Below are the code and all the weights of a small trained network. Each question names an input and a target symbol and asks about switching units off, where a switched-off unit gives its printed mean instead of its output.

import numpy as np


def w(rows, s, z=0):
    codes = np.array(rows[::2]) - 128.0
    scale = np.full(codes.shape[1], s)
    scale[-1] = z or s
    return codes * scale


def f(y):
    return y / 2 * (1 + np.tanh(0.7978845608 * (y + 0.044715 * y**3)))


def softmax(a):
    e = np.exp(a - a.max(-1, keepdims=True))
    return e / e.sum(-1, keepdims=True)


def log_softmax(a):
    a = a - a.max(-1, keepdims=True)
    return a - np.log(np.exp(a).sum(-1, keepdims=True))


def net(x, mask):
    ids = ['αβγεζηλπψω'.index(c) for c in x.split()]
    T = len(ids)
    res = E[ids] + P[:T]
    r = res
    for j in range(3):
        rows = slice(2 * j, 2 * j + 2)
        q, k, v = (r @ M[0][rows].T for M in (Q, K, V))
        z = softmax(np.where(np.tri(T) > 0, q @ k.T / 2**0.5, -1e9)) @ v
        o = O[0][rows]
        res = res + np.where(mask[j], z, o[:, -1]) @ o[:, :-1]
    y = f(res @ A[0][:, :-1].T + A[0][:, -1])
    res = res + np.where(mask[3:11], y, B[0][:, -1]) @ B[0][:, :-1]
    return log_softmax(res[-1] @ U[:, :-1].T + U[:, -1])


Q, K, V, O, A, B = {}, {}, {}, {}, {}, {}
E = w([
[193,115,250,128,219,90],'α',
[111,84,52,158,169,121],'β',
[144,73,119,175,111,54],'γ',
[90,213,123,147,113,114],'ε',
[113,156,147,151,90,35],'ζ',
[155,85,99,57,110,150],'η',
[107,193,187,147,186,156],'λ',
[123,133,80,102,249,195],'π',
[99,130,163,183,116,107],'ψ',
[95,120,87,120,103,91],'ω',
],0.026)
P = w([
[3,39,140,98,233,131],'0',
[59,113,127,165,176,116],'1',
[79,134,131,179,152,123],'2',
[95,145,131,184,152,125],'3',
[84,145,132,189,161,130],'4',
[81,149,123,194,167,130],'5',
[90,155,127,198,171,139],'6',
[66,138,106,183,194,133],'7',
],0.0061)
Q[0] = w([
[85,146,114,46,111,152],'head 0',
[127,124,14,115,102,143],'head 0',
[2,109,132,121,94,48],'head 1',
[60,192,176,160,187,75],'head 1',
[94,72,111,183,167,68],'head 2',
[77,70,99,187,180,120],'head 2',
],0.0096)
K[0] = w([
[220,95,215,85,210,99],'head 0',
[169,36,125,179,168,93],'head 0',
[190,163,120,186,2,167],'head 1',
[202,60,222,149,248,65],'head 1',
[197,110,232,218,139,20],'head 2',
[162,131,215,165,201,163],'head 2',
],0.0078)
V[0] = w([
[149,146,185,83,162,109],'head 0',
[145,174,95,130,122,97],'head 0',
[212,153,160,83,128,128],'head 1',
[128,121,166,108,183,101],'head 1',
[39,152,117,85,107,147],'head 2',
[196,155,59,254,91,132],'head 2',
],0.0094)
O[0] = w([
[83,117,162,153,223,29,122],'head 0',
[117,145,107,158,169,96,123],'head 0',
[142,76,205,50,89,195,32],'head 1',
[222,116,183,158,169,139,254],'head 1',
[109,55,2,168,247,33,85],'head 2',
[72,6,116,77,239,76,75],'head 2',
],0.0046,0.0051)
A[0] = w([
[157,135,158,123,162,127,40],'neuron 0',
[126,116,96,41,106,12,161],'neuron 1',
[188,107,205,102,48,33,165],'neuron 2',
[151,68,133,167,111,66,150],'neuron 3',
[63,164,101,147,83,130,105],'neuron 4',
[118,206,192,166,123,188,124],'neuron 5',
[105,103,59,208,98,136,253],'neuron 6',
[206,40,52,74,104,157,125],'neuron 7',
],0.011,0.0046)
B[0] = w([
[129,104,136,211,51,242,139],'neuron 0',
[154,176,236,2,85,100,177],'neuron 1',
[64,69,44,56,193,114,210],'neuron 2',
[181,44,168,126,183,104,192],'neuron 3',
[23,173,124,108,151,106,171],'neuron 4',
[171,117,87,141,113,89,228],'neuron 5',
[86,79,120,92,24,245,244],'neuron 6',
[175,190,99,233,24,30,168],'neuron 7',
],0.0075,0.011)
U = w([
[108,79,36,136,103,159,3],'α',
[53,189,85,151,131,121,97],'β',
[166,139,107,153,72,101,180],'γ',
[84,140,170,64,62,224,61],'ε',
[142,131,159,116,120,184,147],'ζ',
[129,160,139,227,187,47,135],'η',
[134,130,20,123,199,126,210],'λ',
[163,49,129,128,138,134,138],'π',
[64,97,254,244,64,140,125],'ψ',
[110,146,161,104,149,78,185],'ω',
],0.0095,0.0046)

Each question gives the input, a string of symbols that net reads in full, and the target symbol t.
The units are the heads (2 rows each of Q, K, V and O) and the neurons (one row each of A and B). Each row of codes is followed by its name. A weight is (code - 128) times the scale printed after its matrix; where a second scale follows, it is the last column's (O, A, B and U).
mask holds one flag per unit, heads first, then neurons. A switched-off unit (its flag False) gives its mean, the last column of its rows in O or B, instead of its output. The means were averaged over made-up inputs and are rounded, as every weight is.
A unit's drop is (log p(t) with every unit on - log p(t) with that unit switched off) / (log p(t) with every unit on - log p(t) with every unit switched off).
The circuit of an input: a set's keep is (log p(t) with only the set's units on - log p(t) with every unit switched off) / (log p(t) with every unit on - log p(t) with every unit switched off). Starting from all 11 units, units are removed one at a time, each time the one whose removal leaves the highest keep (on an exact tie, the one counted first), for as long as the keep stays at least 0.8.
units of the circuit, in order: the units of the circuit, biggest drop first
top k neurons: the k neurons with the biggest drops, biggest first
which heads matter: for each layer, one digit per head in row order, 1 if its drop is at least 0.15 and else 0, layers parted by /
drop of u: that unit's drop, to one decimal
input α π π, target ζ: which heads matter => 011
input ψ ψ α ζ, target λ: top 2 neurons => [neuron 2; neuron 6]
input ψ ω γ ψ γ α ζ ε, target η: which heads matter => 010
input ζ γ ψ ψ α η η, target ω: top neuron => [neuron 6]
input β ζ α η η ψ, target γ: top 3 neurons => [neuron 5; neuron 6; neuron 2]
input ζ π α ψ, target γ: top 2 neurons => [neuron 5; neuron 6]
input η α ψ ε λ γ, target α: top 3 neurons => [neuron 2; neuron 1; neuron 6]
input π ε λ ε ζ η, target γ: top 2 neurons => [neuron 7; neuron 2]
input λ ω λ, target η: which heads matter => 000
input π ζ ω ψ ζ α η, target ω: units of the circuit, in order => [head 0; neuron 1; neuron 6]
input η η ω, target ε: top 2 neurons => [neuron 6; neuron 1]
input ψ π ψ η ζ ε η β, target α: top 2 neurons => [neuron 6; neuron 1]
input γ ψ α, target π: drop of neuron 2 => 1.9
input ψ ζ ψ ζ ε λ, target η: units of the circuit, in order => [neuron 6]
input ε ω η η η α η β, target ε: drop of neuron 7 => 0.0
input α ψ ω γ η ε ζ, target λ: drop of neuron 5 => 0.1
input ψ ψ ε ζ α ζ ε π, target ζ: drop of head 1 => 0.5
